Each row is followed by roughly how far along a hidden order it lies, from 0 to 9. A new part has a new order.
-1  4  -1  -3  -1  4  -4  0  -1  -4  -8  0  2  -5  -4  5  2  3  -3  2  -1  -6  -1  4  -1  0  3  0  1  4  -1  3  0  -3
0
3  -2  3  -16  -3  35  -2  -9  -21  -12  -25  11  -9  32  -5  16  -4  -8  -19  8  2  -4  -12  3  -55  2  -20  17  16  -37  -9  6  -28  0
8
13  -19  -14  21  -2  -12  16  -17  20  12  58  8  -19  51  9  -12  -15  -24  4  2  8  19  1  -10  -16  1  -27  0  2  -51  4  -9  5  16
9
-3  3  4  -4  1  7  -3  2  -7  -4  -13  -1  2  -6  -2  3  2  3  -2  1  -1  -2  -2  1  0  0  4  2  2  5  -2  2  -4  -1
0
3  -6  -2  2  -1  4  0  -6  1  1  6  5  -8  15  4  1  -4  -11  -3  0  1  5  -4  -2  -21  0  -8  4  5  -23  -1  -3  -4  6
2
3  -7  0  1  -1  -1  4  -3  1  2  5  4  -6  20  3  9  -5  -12  -6  -1  2  4  -5  -4  -19  0  -9  6  4  -18  -3  -3  -4  8
2
6  -3  -10  3  -2  5  3  -9  1  3  14  3  -8  22  0  2  -5  -2  -1  5  6  2  3  0  -20  2  -17  4  1  -32  0  0  -2  1
2
-1  2  2  -5  -1  9  -3  1  -8  -3  -11  2  1  -4  -2  12  1  0  -6  2  0  -4  -2  2  -7  0  -2  5  3  2  -3  3  -7  -1
1

7  14  1  6  -1  11  8  -2  -5  -15  1  -6  -5  5  5  8  5  -4  -2  13  3  -3  -19
8
3  5  3  4  14  9  5  10  -13  0  2  -2  -3  5  0  -4  5  -4  8  8  5  5  -12
3
-11  26  -1  11  35  16  -10  -12  2  -30  0  16  -10  -7  -5  16  7  -8  -23  -6  7  -6  -17
4
-7  20  0  10  32  14  -9  -8  0  -22  4  13  -8  -7  -7  12  6  -7  -15  -6  6  -1  -14
3
-2  8  1  2  13  8  0  0  1  -12  6  8  -4  9  -2  12  2  5  -15  -7  -1  -2  -12
3
11  -18  1  -7  -31  -2  4  6  -5  25  1  -12  3  -1  2  -15  -5  6  18  12  -2  7  5
6
-2  2  0  2  21  4  -4  5  -4  -4  8  9  0  1  -4  1  3  -1  -7  -12  1  2  -2
0
5  10  0  0  -20  5  12  -3  1  -13  -3  -7  -2  11  9  11  2  4  -8  11  -1  -7  -13
9
-2  8  -1  6  35  6  -2  7  -6  -12  11  9  2  1  -4  1  7  -4  -4  -9  3  3  -8
0
11  8  2  7  2  7  12  1  -8  -8  5  -9  -4  2  2  3  6  -5  9  16  4  2  -13
8
-5  4  -1  0  18  4  -12  -3  1  0  3  12  -4  -10  -7  1  -1  1  -9  -9  2  0  3
1
-3  5  0  -3  -20  7  -4  -7  1  1  -9  0  -7  -2  4  1  -2  3  -6  10  2  -3  -4
7
-10  6  -2  -2  15  6  -12  -5  3  -4  0  15  -5  -6  -3  5  -2  4  -20  -10  1  -6  1
1
